Below are the code and all the weights of a small trained network. Each question names an input and a class and asks about switching units off, where a switched-off unit gives its printed mean instead of its output.

import numpy as np


def w(rows, s, z=0):
    codes = np.array(rows[::2]) - 128.0
    scale = np.full(codes.shape[1], s)
    scale[-1] = z or s
    return codes * scale


def f(y):
    return np.maximum(y, 0)


def log_softmax(a):
    a = a - a.max(-1, keepdims=True)
    return a - np.log(np.exp(a).sum(-1, keepdims=True))


def net(x, mask):
    res = np.array(x, float).reshape(1, 7) / 4 @ E
    y = f(res @ A[0][:, :-1].T + A[0][:, -1])
    res = res + np.where(mask, y, B[0][:, -1]) @ B[0][:, :-1]
    return log_softmax(res[-1] @ U[:, :-1].T + U[:, -1])


A, B = {}, {}
E = w([
[175,254,84,168,138,54,152,106,177,106,125],'x0',
[154,126,215,154,117,130,96,56,135,20,141],'x1',
[133,142,76,161,40,221,49,162,124,150,186],'x2',
[130,173,98,251,75,157,150,245,110,105,96],'x3',
[40,165,220,156,161,58,187,175,27,114,208],'x4',
[189,180,185,128,215,150,39,150,213,107,147],'x5',
[56,126,154,80,144,173,46,132,104,212,225],'x6',
],0.0059)
A[0] = w([
[217,195,99,166,160,105,151,146,212,92,51,199],'n1',
[116,81,91,65,147,169,106,140,141,242,145,255],'n2',
[137,78,68,66,99,110,159,31,143,153,54,117],'n3',
[84,112,151,99,181,156,106,184,117,199,166,113],'n4',
[53,157,160,142,148,151,100,214,86,184,218,229],'n5',
[108,106,188,75,191,42,193,52,118,89,115,202],'n6',
[118,118,104,227,46,132,178,182,61,90,107,237],'n7',
[115,87,105,43,163,157,109,134,140,234,145,236],'n8',
[145,30,85,147,78,185,143,140,108,107,43,188],'n9',
[221,129,136,107,130,215,1,75,235,102,160,172],'n10',
[131,31,62,119,64,172,162,128,96,153,56,227],'n11',
[100,107,75,195,41,156,162,190,63,118,108,150],'n12',
[55,175,130,169,83,136,112,183,69,164,221,124],'n13',
[110,217,50,154,61,74,165,136,106,147,154,162],'n14',
[87,119,238,93,197,59,164,89,88,83,154,247],'n15',
[196,207,106,177,168,69,180,160,171,92,45,154],'n16',
],0.006,0.0017)
B[0] = w([
[194,193,69,186,179,75,125,164,236,30,47,229],'n1',
[69,107,61,3,162,127,83,159,130,208,73,216],'n2',
[80,116,115,99,121,78,135,42,179,135,66,190],'n3',
[93,135,115,100,208,122,71,195,74,165,152,190],'n4',
[80,193,136,164,150,156,90,201,10,148,219,233],'n5',
[216,66,165,74,223,23,170,57,103,111,178,233],'n6',
[197,110,146,173,60,179,230,169,123,108,132,226],'n7',
[68,112,72,9,184,107,78,151,122,199,92,211],'n8',
[134,48,178,85,73,185,163,146,191,97,37,202],'n9',
[225,165,99,76,84,205,5,53,187,92,172,254],'n10',
[88,55,145,68,73,163,180,130,173,146,33,213],'n11',
[175,93,133,128,54,191,213,176,114,144,124,216],'n12',
[99,193,123,179,88,179,136,146,25,142,213,217],'n13',
[181,174,43,156,84,107,208,93,113,185,151,194],'n14',
[187,70,210,104,241,55,135,90,68,81,214,246],'n15',
[164,187,73,212,193,29,182,215,208,46,51,223],'n16',
],0.0061,0.0076)
U = w([
[50,138,96,94,179,140,74,212,92,202,150,119],'0',
[64,169,255,225,132,155,102,162,85,60,182,129],'1',
[144,42,169,136,58,201,189,179,146,113,80,102],'2',
[192,152,111,99,94,209,7,38,182,109,154,214],'3',
[172,70,225,98,204,43,155,50,101,100,181,219],'4',
[30,83,95,83,104,101,146,53,163,174,64,42],'5',
[133,195,72,192,59,140,186,128,80,176,197,8],'6',
[162,206,72,213,160,59,154,173,208,73,59,157],'7',
],0.0073,0.0013)

Each question gives the input, the list of numbers given to net, and the class t.
The units are the neurons (one row each of A and B). Each row of codes is followed by its name. A weight is (code - 128) times the scale printed after its matrix; where a second scale follows, it is the last column's (A, B and U).
mask holds one flag per neuron, in row order. A switched-off neuron (its flag False) gives its mean, the last column of its row in B, instead of its output. The means were averaged over made-up inputs and are rounded, as every weight is.
A unit's drop is (log p(t) with every unit on - log p(t) with that unit switched off) / (log p(t) with every unit on - log p(t) with every unit switched off).
The circuit of an input: a set's keep is (log p(t) with only the set's units on - log p(t) with every unit switched off) / (log p(t) with every unit on - log p(t) with every unit switched off). Starting from the 12 units with the biggest drops (on a tie, the unit counted first), units are removed one at a time, each time the one whose removal leaves the highest keep (on an exact tie, the one counted first), for as long as the keep stays at least 0.8.
circuit, biggest first: the units of the circuit, biggest drop first
top k neurons: the k neurons with the biggest drops, biggest first
drop when u is switched off: that unit's drop, to one decimal
input [-3,6,8,3,2,2,-8], class 2: circuit, biggest first => (n7; n9)
input [5,-4,2,6,6,6,6], class 6: top 2 neurons => (n14; n13)
input [-4,8,8,8,-4,4,-7], class 2: circuit, biggest first => (n9)
input [-5,8,7,-8,4,1,8], class 0: circuit, biggest first => (n5; n8)
input [6,-3,8,-1,-2,-7,-2], class 2: circuit, biggest first => (n11; n12)
input [1,-6,-3,-3,0,3,1], class 0: top 2 neurons => (n8; n2)
input [1,-7,-5,-5,-1,-2,-3], class 5: top 2 neurons => (n3; n8)
input [6,-2,0,-2,2,-5,1], class 6: top 2 neurons => (n14; n1)
input [-7,-2,7,-5,-7,-5,-4], class 5: top 3 neurons => (n3; n2; n8)
input [0,4,-7,-4,-6,7,2], class 3: drop when n10 is switched off => 3.9
input [2,-1,1,5,-3,-2,4], class 6: drop when n13 is switched off => 0.1
input [-6,-8,-7,8,0,-1,-5], class 2: drop when n13 is switched off => 0.0
